Each row has a name. Each question is about the rows just above it. Places in a row count from 1.

Columns, left to right: T L H M X J C K U
moge: [135 139  61 127 114 114 108  92 100]
Luzu: [135 139  61 127 111 114  75 139 146]
nesov: [102 167 130  97 139 158  75 139  91]
Which row holds [135 139  61 127 114 114 108  92 100]? : moge
Places of [108] in row moge: : 7

Columns, left to right: V B P D Z
vivod: [145 114 147 128 133]
Soz: [146 108 146 146 108]
Zot: [130 121 135 127 133]
mopu: [162 145 162 113 162]
Vesak: [145 114 117 128 133]
Zilof: [145 114 111 140 154]
Places of [162] in row mopu: : 1 3 5
Which column holds [146 127 113] top down? : D
Which column holds this, read top down? [128 146 127 113] : D
Which column holds this, read top down? [146 130 162 145] : V
Places of [145] in row Vesak: : 1
Every place of [146] in Soz: : 1 3 4

Columns, left to right: N F E W G
rilu: [119 125 130 126 131]
Vam: [133 134 112 128 133]
pirov: [145 126 195  75  92]
pavi: [122 138 138 138 138]
rerop: [137 133 134 133 141]
Nonuf: [147 132 127 119 111]
Which column holds this, read top down? [141 111] : G
At which places does pavi hold [138]? : 2 3 4 5

Columns, left to right: rofet ruti donob ped Rabo farap Gid Gupon
zibe: [129 142  51  96 206 128 110  89]
fer: [100 132 137 119 100 137 140  95]
nam: [ 70 128 126 164 182 140 123 140]
Which column holds [110 140] top down? : Gid
Which column holds [142 132] top down? : ruti
Places of [128] in row nam: : 2
Places of [100] in row fer: : 1 5

Columns, left to right: murut revi kolu ses kem bupo Zun vok lol leg
dilo: [130 130 120 131 132 121 131 120 120 124]
Difem: [112 113 115 110 105 169 111 172 176 149]
Lov: [129 128 128 130 130 124 128 122 122 126]
Tezi: [136 136 136 132 133 119 137 126 124 122]
Zosif: [139 137 135 139 143 103 139  99  96 115]
rinip: [121 101 102 126 121 133  99 106 101 133]
pemi: [109 107 107 121 103 146 105 125 130 142]
Vaduv: [152 151 137 113 118 161 153 191 181 136]
Sogig: [112 113 115 110 122 169 111 172 176 149]
Which column holds [172 122 126  99 106 125 191 172] top down? : vok
Places of [121] in row rinip: : 1 5
Which column holds [126 122 115 133 142 136 149] top down? : leg
Which column holds [139 121 109 152 112] top down? : murut
Which column holds this, read top down? [130 113 128 136 137 101] : revi
At which places does Sogig hold [112]? : 1

Columns, left to right: goves lotag nozat tete muli vulo ratu Kul
lodap: [146 119 132 144 138 153 121 125]
madu: [139  98 135 139 152 113 133 125]
lak: [198 112 144 161 148 113 113 113]
lasa: [136 192 112 110  97 110 120 137]
deka: [135  94 166 137 117 151 102 133]
rir: [144 121 124 147 147 134 136 119]
Degap: [138  82 130 143 182 127 132 102]
ponu: [141 143 110 143 114 197 132 167]
Places of [136] in row lasa: : 1
Every place of [143] in ponu: : 2 4
Every place of [113] in lak: : 6 7 8
Which column holds [161 110 137 147 143 143] top down? : tete

Columns, left to right: fofu desar tope Baz sebid vem razik
Gero: [148 158 111 139  98 120 145]
suni: [140 143 128 136  77 127 117]
bepig: [143 140 111 139  98 120 145]
Kigif: [159 125 159 117  59 138 138]
Which column holds [136 139] top down? : Baz
Every place of [159] in Kigif: : 1 3

Columns, left to right: Nunad setog Fub tedo Kiteb ralel dod
Fosuv: [ 82 162 150 142  73 145  90]
vumad: [128  74 137 144  75 160  88]
Lavog: [100 164 177  77 108 148  99]
Fov: [175  85 175 175 172 127 175]
gufu: [123  88 104 189  82 138  94]
detub: [136 136 129  80  80 155 136]
Zofab: [123  88 104 189  82 138 106]
Which column holds [175 104 129 104] top down? : Fub
Which column holds [148 127 138] top down? : ralel
At which places does detub hold [136]? : 1 2 7
Places of [175] in row Fov: : 1 3 4 7
[ 73  75 108 172  82] is in which column, read top down? : Kiteb
[100 175 123 136 123] is in which column, read top down? : Nunad

Columns, left to right: zotot nokur Dov tutom vigu zumi pudul
fafu: [131 125 123 125 126 131 121]
Gumez: [115 138 108 122 124 144 146]
rinov: [131 129 122 123 127 130 130]
kevo: [127 128 128 128 131 126 128]
kadu: [126 114 126 129 147 134 138]
pelaf: [124 138 141 129 148 103  96]
Silav: [119 151 128 123 137 116 113]
rusi: [118 136 118 124 125 140 141]
fero: [131 129 121 123 127 130 130]
kamav: [131 125 123 125 126 131 132]
lek: [124 138 141 129 129 120 125]
fono: [129 112 110 124 120 146 128]
Places of [125] in row rusi: : 5
Which column holds this, read top down? [136 129 125] : nokur
Which column holds this, read top down? [151 136 129] : nokur
[138 151] is in which column, read top down? : nokur
[151 136] is in which column, read top down? : nokur

Columns, left to right: A Q Y S
resep: [156 188 115 188]
vif: [171 155 155 155]
nep: [187  88 109  82]
Which column holds [155 109] top down? : Y
Which column holds this, read top down? [155  88] : Q
[155  82] is in which column, read top down? : S
At which places does vif hold [155]? : 2 3 4

Columns, left to right: pud Buf dur kigu dar fum lem zelap
dis: [115 162 119 149 149 173 163 115]
lag: [ 97 154 117 146 151 185 168 150]
sut: [ 98 158 118 144 150 179 167 113]
beza: [132 151 128 102 164 169 136 149]
sopi: [101 196 121 164 119 143 151 106]
tobuz: [127 184 116 140 136 162 141 116]
bafof: [114 154 108 136 161 180 168 106]
Vup: [122 159 106 131 163 170 164 105]
zute: [132 188 116 142 131 165 135 116]
Neguv: [119 185 122 142 132 142 142 132]
zipo: [107 171 122 134 151 155 157 116]
nolo: [174 174 115 115 140 115 140 120]
Which column holds [168 164 135 142] top down? : lem
[119 117 118 128 121 116 108 106 116] is in which column, read top down? : dur
At which places does Neguv hold [142]? : 4 6 7
Every place of [115] in nolo: : 3 4 6
Places of [149] in row dis: : 4 5

Columns, left to right: gule sutip Fave sig
dirul: [ 89  89 143  94]
ruvar: [143  70 155  79]
nen: [143 142 155  78]
gopi: [142  67 160  80]
dal: [137  89 159  94]
Which column holds this, read top down? [79 78 80 94] : sig
Every place of [143] in dirul: : 3

Columns, left to right: rup tis simip dipu vik
tik: [146 154 148 145 143]
vefit: [156 193 155 192 156]
dadif: [146 154 148 151 151]
labat: [160 153 193 156 156]
rom: [194 152 166 152 152]
Which column holds this, read top down? [193 154 153] : tis
Places of [155] in row vefit: : 3
Places of [152] in row rom: : 2 4 5
Which column holds [160 194] top down? : rup
[148 155] is in which column, read top down? : simip
Places of [156] in row vefit: : 1 5

Columns, left to right: guna sirun zosab bol vas nozik Muga fera
nure: [111  95 102 125 119 122 198 168]
Vupa: [134 136 134 128 127 134 110 115]
Kibuz: [120 123 124 129 130 126 139 137]
Luf: [133 161 133 132 133 133  59  88]
Padi: [131 131 129 125 126 129 126 127]
Vugeg: [127 132 128 129 128 130 126 127]
boneb: [150 153 149 128 131 134  73  93]
Which column holds this, read top down? [ 88 127 127  93] : fera
Every place of [129] in Padi: : 3 6
At which places does Luf hold [133]? : 1 3 5 6
Which column holds [127 130 133 126 128 131] top down? : vas
At which places does Padi hold [127]? : 8
Places of [126] in row Padi: : 5 7
Places of [134] in row Vupa: : 1 3 6

Columns, left to right: ruge galam sefe Noni met sizut Navo Logug
Motum: [ 99 143 157  70  57 141 131  80]
nito: [128 189  58 128 141 101 116  99]
Penu: [170 102 102 102 100 100 202 157]
Gon: [164  93  50 105 162 104  97 127]
At which places does nito hold [128]? : 1 4
At which places does Penu hold [100]? : 5 6
Which column holds [189 102  93] top down? : galam
At which places does Motum hold [141]? : 6
Which column holds [143 189] top down? : galam
At which places does Gon hold [127]? : 8

Columns, left to right: Dasu Lupav Mes rer borik kepa buk
zozok: [134 142 142 148 148 142 136]
vamo: [156 144 198 174 139 135 131]
lil: [147 143 191 143 147 142 134]
Mizi: [130 143 191 151 134 133 135]
mivuv: [137 139 150 162 159 140 137]
rabor: [140 136 153 153 140 143 153]
[134 156] is in which column, read top down? : Dasu
Which column holds [198 191] top down? : Mes
Every place of [134] in zozok: : 1
Places of [153] in row rabor: : 3 4 7
At which places does rabor hold [140]? : 1 5
Places of [142] in row zozok: : 2 3 6

Columns, left to right: pofa Mirog Zul pudeb
bupul: [ 63 189 137 164]
Mazer: [ 63 128 121 134]
vate: [63 63 90 63]
Fimen: [ 63 101 102 120]
miti: [ 63  56 137 117]
lel: [ 55  55 105 105]
sar: [ 63 168 128  62]
Places of [55] in row lel: : 1 2
At which places does vate hold [63]? : 1 2 4
Which column holds [63 63 63 63 63 55] top down? : pofa

Columns, left to right: sozu zof sito zamis
lin: [167 141  61 114]
kedar: [178 147  67 147]
bire: [178 117  66 145]
vuf: [166 135  86 132]
tanum: [157 145 115 142]
Git: [153 126  99 136]
Rosu: [149 158  75 153]
gare: [141 134 121 133]
rafif: [119 103  49 120]
Dibuv: [116 104  88 116]
luvus: [168 143  62 115]
Every place of [116] in Dibuv: : 1 4
At which places does Dibuv hold [104]? : 2
Which column holds this, read top down? [119 116] : sozu

Columns, left to right: Vuvev fom Mizel gorun vuka nufi ner
Nozab: [187 126 102 109 131 128 130]
Kis: [135 102 127 102 126 114 132]
Moz: [168 137 158 138 122 121 137]
sur: [ 66 128 106  91 126 124 133]
zodun: [ 88 132 128 115 120 139 124]
Seg: [114 146 159 116 138  97 123]
bazas: [102 128 144 132 135 134 122]
nagav: [184 112 157 102 121 118 114]
Which column holds [131 126] top down? : vuka
Which column holds this, read top down? [132 137 133 124] : ner

Columns, left to right: Zuf ral Bedog virev dudef
sel: [128  99 159 117 116]
zed: [111 148 156  76 135]
sesav: [165  65 151  53 142]
[117  76] is in which column, read top down? : virev
Which column holds this, read top down? [76 53] : virev

Columns, left to right: Zere govel pepa gimo Dugol Minu Gebun
Desik: [ 64 105 151 142 163 142 172]
vugus: [132 109 105 156 137 154 122]
meniz: [138  69 133 179 135 150 114]
zikab: [130  63 146 156 120 150 103]
bef: [137  99 120 138 117 149 104]
tuv: [134 101 112 134 127 154 127]
resud: [148  86 119 194 148 145 126]
vir: [140 102 129 128 110 141 100]
zusu: [125  69 157 126 106 144  96]
nez: [ 57 103 137 125 151 161 157]
Which column holds [172 122 114 103 104 127 126 100  96] top down? : Gebun
Which column holds [117 127] top down? : Dugol
Places of [127] in row tuv: : 5 7
[110 106] is in which column, read top down? : Dugol
[ 64 132 138 130 137 134 148 140] is in which column, read top down? : Zere

Columns, left to right: Putul mukid mugis buv mezu
bab: [134 112 167  99 138]
dova: [116 154  57 140 140]
vufu: [132 133 100 189 133]
At which places does dova hold [140]? : 4 5
Places of [100] in row vufu: : 3
[138 140] is in which column, read top down? : mezu
[140 189] is in which column, read top down? : buv
Which column holds this, read top down? [154 133] : mukid

Columns, left to right: tem repu Rakup mazep balel podom gep Mil purun
Seka: [105 133 123 136 156 128 133 128  77]
Fut: [ 84 128 148 148 128 128 103 128 191]
sumid: [141 135 141 119 149 141 127 149 141]
malod: [194  77 107 124 144 136 127 130 145]
dele: [121  84 130 131 143 123  88 117 138]
pekil: [194  77 107 124 124 101 115 137 122]
Which column holds [ 84 141 194 121 194] top down? : tem
Every place of [128] in Seka: : 6 8
Places of [141] in row sumid: : 1 3 6 9
Places of [148] in row Fut: : 3 4
Which column holds [130 117 137] top down? : Mil

Columns, left to right: Nevi vugu fozar miteg tobol bodod
logu: [ 95 123 123 123 157 123]
nof: [134  96 123 124 134 134]
Soze: [ 56 124  95  79 163 137]
Taf: [124 124 124 157 157 124]
Places of [123] in row logu: : 2 3 4 6
Places of [96] in row nof: : 2
Every place of [95] in logu: : 1
Which column holds this, read top down? [123 134] : bodod
Every place of [124] in Taf: : 1 2 3 6

Columns, left to right: Rif dure sev vobo zomov
Kabo: [127  99 127 127  99]
ligik: [ 84 118 118  85 123]
zime: [114 107 126 137 146]
teki: [126  80 115 123 193]
Bir: [139 122 134 122 135]
Places of [127] in row Kabo: : 1 3 4
[ 84 114] is in which column, read top down? : Rif
Which column holds [123 146 193 135] top down? : zomov
Every place of [85] in ligik: : 4
[114 126] is in which column, read top down? : Rif
[127  84] is in which column, read top down? : Rif

